Below is a small trained network, with its code and all its weights. Each question gives an input and a class and asks what happens when units are switched off, that is, made to give their printed mean instead of their output.

import numpy as np


def w(rows, s, z=0):
    codes = np.array(rows[::2]) - 128.0
    scale = np.full(codes.shape[1], s)
    scale[-1] = z or s
    return codes * scale


def norm(h):
    return h / np.sqrt((h * h).mean(-1, keepdims=True) + 1e-5)


def f(y):
    return np.maximum(y, 0)


def log_softmax(a):
    a = a - a.max(-1, keepdims=True)
    return a - np.log(np.exp(a).sum(-1, keepdims=True))


def net(x, mask):
    res = np.array(x, float).reshape(1, 5) / 4 @ E
    u = 0
    for l in range(2):
        y = f(norm(res) @ A[l][:, :-1].T + A[l][:, -1])
        res = res + np.where(mask[u : u + 5], y, B[l][:, -1]) @ B[l][:, :-1]
        u += 5
    return log_softmax(norm(res)[-1] @ U[:, :-1].T + U[:, -1])


A, B = {}, {}
E = w([
[176,189,71,88,148,204,133,206],'x0',
[235,9,148,251,159,127,240,179],'x1',
[145,253,126,190,131,165,73,37],'x2',
[157,98,169,108,147,137,111,187],'x3',
[100,168,246,178,92,216,10,231],'x4',
],0.0067)
A[0] = w([
[236,111,137,186,65,35,213,204,253],'L0N0',
[216,130,141,255,129,65,216,154,211],'L0N1',
[191,75,178,226,123,102,203,127,164],'L0N2',
[100,92,49,18,177,103,204,94,181],'L0N3',
[191,124,197,147,131,75,162,157,94],'L0N4',
],0.0074,0.0022)
B[0] = w([
[71,96,91,155,173,229,157,113,254],'L0N0',
[122,167,124,161,135,210,219,154,250],'L0N1',
[135,114,105,114,160,179,152,115,236],'L0N2',
[246,124,160,158,153,125,134,112,242],'L0N3',
[91,154,112,97,175,158,138,121,175],'L0N4',
],0.013,0.0075)
A[1] = w([
[173,154,55,132,71,84,173,161,97],'L1N0',
[128,128,130,179,43,98,221,168,232],'L1N1',
[134,90,158,191,100,112,190,179,209],'L1N2',
[112,155,174,98,218,216,82,19,132],'L1N3',
[119,255,96,134,95,104,93,77,4],'L1N4',
],0.01,0.0038)
B[1] = w([
[158,106,123,108,126,116,137,88,143],'L1N0',
[84,109,131,106,253,181,158,36,169],'L1N1',
[126,104,92,111,174,170,84,142,191],'L1N2',
[103,132,163,147,44,82,67,127,254],'L1N3',
[114,165,99,125,88,131,99,116,187],'L1N4',
],0.015,0.0096)
U = w([
[73,103,86,156,171,231,173,125,249],'0',
[232,99,81,85,109,15,186,61,31],'1',
[72,219,127,111,1,93,39,59,141],'2',
[42,105,154,128,76,128,88,250,3],'3',
],0.009,0.0048)

Each question gives the input, the list of numbers given to net, and the class t.
The units are the neurons (one row each of A and B). Each row of codes is followed by its name. A weight is (code - 128) times the scale printed after its matrix; where a second scale follows, it is the last column's (A, B and U).
mask holds one flag per neuron, layer by layer. A switched-off neuron (its flag False) gives its mean, the last column of its row in B, instead of its output. The means were averaged over made-up inputs and are rounded, as every weight is.
A unit's drop is (log p(t) with every unit on - log p(t) with that unit switched off) / (log p(t) with every unit on - log p(t) with every unit switched off).
The circuit of an input: a set's keep is (log p(t) with only the set's units on - log p(t) with every unit switched off) / (log p(t) with every unit on - log p(t) with every unit switched off). Starting from all 10 units, units are removed one at a time, each time the one whose removal leaves the highest keep (on an exact tie, the one counted first), for as long as the keep stays at least 0.8.
circuit, biggest first: the units of the circuit, biggest drop first
top k neurons: the k neurons with the biggest drops, biggest first
top k neurons in layer l: the k neurons of layer l with the biggest drops, biggest first
drop when u is switched off: that unit's drop, to one decimal
input [1,0,-5,-7,-7], class 1: circuit, biggest first	L0N3
input [7,-2,-8,6,6], class 3: circuit, biggest first	L0N1; L0N0
input [-7,-7,-2,-4,-8], class 1: circuit, biggest first	L0N3; L0N0
input [-4,0,0,4,8], class 3: top 2 neurons	L0N1; L1N4
input [1,-3,-1,5,7], class 3: top 2 neurons	L1N4; L1N3
input [-1,-3,-5,1,2], class 3: top 2 neurons	L0N1; L1N1
input [5,-4,-6,1,1], class 1: top 2 neurons	L0N0; L0N1
input [1,-2,-1,0,4], class 3: top 4 neurons in layer 0	L0N1; L0N4; L0N2; L0N3
input [-1,2,6,-7,0], class 2: top 2 neurons in layer 0	L0N0; L0N3
input [8,-5,-8,6,6], class 3: top 3 neurons in layer 0	L0N1; L0N0; L0N2
input [-8,-3,-3,4,3], class 2: drop when L0N4 is switched off	-0.1
